(in the rows, 128 means zero)
Each row is followed by its class.
[196 102 116  90 157 144 141 194 124 100 162 150 125  83 141 238 111 134
  89 206 125  82  78 195 153 142 163 148 187 145 106 163  65 175 146 151
 110 130  41 137 127 122  79 165 153  70 109 153 191 103  29  84  67 149
 110 123 130 122 137 105 107 126 190  57 252 126 141] -> Z722
[159 162 136  67 125  96 177 132 121 132 152 131 157 112 146 137 103 117
  81 133 113 146 121 151 134 112 109  96 162 135 136 171  70 126 103 129
 138 148  52 137 143 125 115 150 106 105 173 169 159  99  73  96 134 126
 121 168 116 120 128 131  67  82 126 160 163  55 131] -> Z100
[140 136 111  75 123 160 150 156 130 105 139 169 186  81 125 128  99 113
 102 153 106 136 107 132 136 128 114 139 164 109 138 186 101 135 123 112
 137 129  81 134 114 129 107 168 123 112  97 136 171 126  79  74 135 140
 118 134 144 130 135 112  90 100 147 134 145  89 149] -> Z722
[157 122 135 128 137 124 130 155  85 102 149 125 117 134 133 166 112 196
 109 167 164 138 130 118 132 139 168 125 201 147 128 153 122 151 131 111
 128 125  85 161 143 147  78 163 150 101  86 151 157 139 112 118 110 119
 112 122 111 110 133  98 119 172 112  95 146 102 108] -> Z100
[157 133 144  90 132 108 149 143 124 118 134 141 139 119 125 149 114 113
 115 141 140 168 125 142 138 150 117 131 142 139 125 186 144 133  88 138
 140 159  70 131 166 135  91 173 147 124 104 139 145 114 116  82 131 133
 101 156 122 139 149  18  98 121 134 106 164  58  91] -> Z100
[142 133 140 104 124 108 138 145 122 117 135 132 125 104 129 146 130 126
 112 133 130 135 123 166 144 153 108 129 151 175 110 168 108 123 120 145
 127 149 118 138 150 137  98 177 136 139  99 117 149 110 102 109 144 123
 127 157 127 125 143 102 113 114 162 121 152  88 124] -> Z100
[168 146 131  86 122  98 126 161 134 112 134 126 150 103 123 151  95 121
 109 149 114 147  85 138 127 130 134 138 163 126 117 137 102 120 117 121
 131 120  88 139 135 137 114 130 148 115 131 138 161 127  76 107 158 128
 128 149 165 127 143  56  81 112 133 123 165 124 133] -> Z722
[128 122 123  89 120 135 153 169 136 122 124  96 144  96 136 127 110 108
 116 131 117 163 130 133 133 144 122 102 135 106 130 128 115 100 123 140
 134 138 114 157 109  90 157 148 144 111 137 106 140  83  87 105 159 102
 111 151 136 133 156  93  87 104 139 118 176 104 120] -> Z100
[131 135 144 117 101 106 151 136 162 130 105  98 133 119 179 112 123  59
 109 115  94 127 117 144 135 127  88 119 154 103 157 172  91 129  73 130
 131 135 119 111 144 131 112 147 117 118 123  99 113 103 112  88 136 139
 155 178 150 117 166 139 120  88 169 120 167  80 149] -> Z331
[139 135 130  89 136 126 141 180 154 138 136 128 174  98 133 146 124 126
  80 138  98 137  93 163 124 135 108  67 177 130 153 163  93 114 130 126
 144 133  79 124 108 118 125 144 129 100 126 146 168  92  67  92 122 147
 117 134 121 126  83 125  98 100 134 150 173  95 123] -> Z722
[137 149 145 124 114 127 147 143 150 147 120  92 104 107 167 155 123  83
  81 116 110 128 121 155 174 126 113 115 178 141 164 162 105 121 120 138
 128 152  92 137 155 128 115 144 107  89  88 140 145  95  94 118 122 129
 145 145 133 138 161 160 144 117 189  87 175 101 144] -> Z331
[137 135 159  99 179 126 146 165 121 130 116 118 152  98 161 155 107 149
  98 124 139 139 119 133 145 125 104 112 173 151 143 167  82  93 129 126
 126 158  99 177 127  80 120 167 152  75  96 166 144  87  95 128 167  89
  81 165 140 151 154 116 110 149 170 112 186  68 126] -> Z100
[130 123 172 130 112 117 152 147 144 168 114 104  84 119 173 158 124 102
  82 115  96 115 140 167 163 182 126 121 156 147 162 143 103 111 116 128
 131 149 110 114 145 104 133 152 112  88 127 127 117 110 111  95 131 128
 130 148 137 126 157 165 140 127 186 105 176 117 144] -> Z331
[133 185 164  95 134 121 140 170 128 110 123 120 158  85 126 174 128 133
 102 153 126 142 113 121 113 141 135  76 174 152 122 166  98  96 112 119
 123 140  94 136 143 104 114 176 150 101  92 152 146 105 103 128 153 117
  94 149 130 117 154  86 115 136 115 128 162  54 140] -> Z100
[164 141 121  97 176 133 164 131 104 108 127 130 150 112 126 166 109 129
 127 146 135 144 118 137 131 130 120 121 177 152 134 153  84 126 119 121
 122 152  91 145 135 123 117 154 151 111 115 150 148  88  83 118 121 113
 104 133 131 148 136 123 119 142 129 109 183 107 127] -> Z100
[ 38 124 126 126 118  99 133 123 154 115 126 105 130 115 120 121 124 118
 112 142 109 134 117 140 147 136 139 130 153 106 114 134 123 105 144 126
 131  95 115 120 110 139 113 132 143 132 128 101 166 157 107  97 145 134
 138 144 144 111 111  75  88 106 126 126 100 108 129] -> Z722
[160 124 146  98 120 128 146 166 127 124 141 120 102 101 132 148 119 133
 102 141 129 154 112 133 135 149 106  88 155 133 145 138 105 120 125 116
 122 119  81 142 118 119  78 143 124 101  99 157 160 115 120 130 151 120
 103 139 162 113 142 110 105 147 152 110 150  93 120] -> Z100
[149 104 109  79 127 139 173 163 173 125 139 120 132 105 157 127 111 123
  78 137  84 114  92 190 164 145 143 136 142 126 125  76  87  84 136 102
 129 147  95 124 114 172 170 104 111  61 161 124 118 107  69  85 140 107
 125 122 145 131 122 142  64  91 136 128 204 170 120] -> Z722
[140 128 147 120 130 124 147 160 132 132 120 104 117 115 128 177  86  88
 110 137 109 118 114 156 142 136 124 119 173 137 202 151  95 140 109 136
 133 128  92 118 162 133 108 161  88  97 102 124 143  96 111 104 116 131
 120 152 127 135 178 127 142 113 186 104 182  74 149] -> Z331
[131 132 137 117 130 139 137 174 129 136 113 111 143  98 118 176 115  75
 104 157 121 136  90 176 135 132 129 127 163 136 116 165  91 151 112 141
 121 142  96 125 155 125 106 174 141 100 118 154 140 122 106  99 138 156
 134 163 110  57 162 130 131  85 191  93 189  78 151] -> Z35
[160 118 126 104 130 120 160 150 138 103 135 139 137 117 171 161 126 133
 187 156 117 126 114 154 128 127 168 135 176 112 126 122 119 135 136 112
 130 119  67 138 131 128  91 132 127 110  91 140 172 116  75 104  88 124
 159 136 141 134 143 123 124 118 137  92 186 106 127] -> Z722
[138 127 143 117 120 119 148 137 125 119 129 119 102 121 157 170 115 112
  96 112 120 245 103 167 128 148 118 115 148 128 129 155 110 106  97 152
 121 160  91 129 169 129 125 121 137 112 138 129 111 115 108 141 170 116
 121 161 135 134 138 102  90 114 117 133 170  76 124] -> Z100
[148 114 135 103 126  68 149 172 138 114 140 102  59  99 147 155 123 101
  93 130 112 141 115 160 169 170  99  77 153 138 135 145  98  93 125 130
 101 132  88 136 130 128 126 146 130  88 138 162 128 114 150 135 183 129
 103 156 167 141 137 106 102 125 156 162 160  99 126] -> Z100
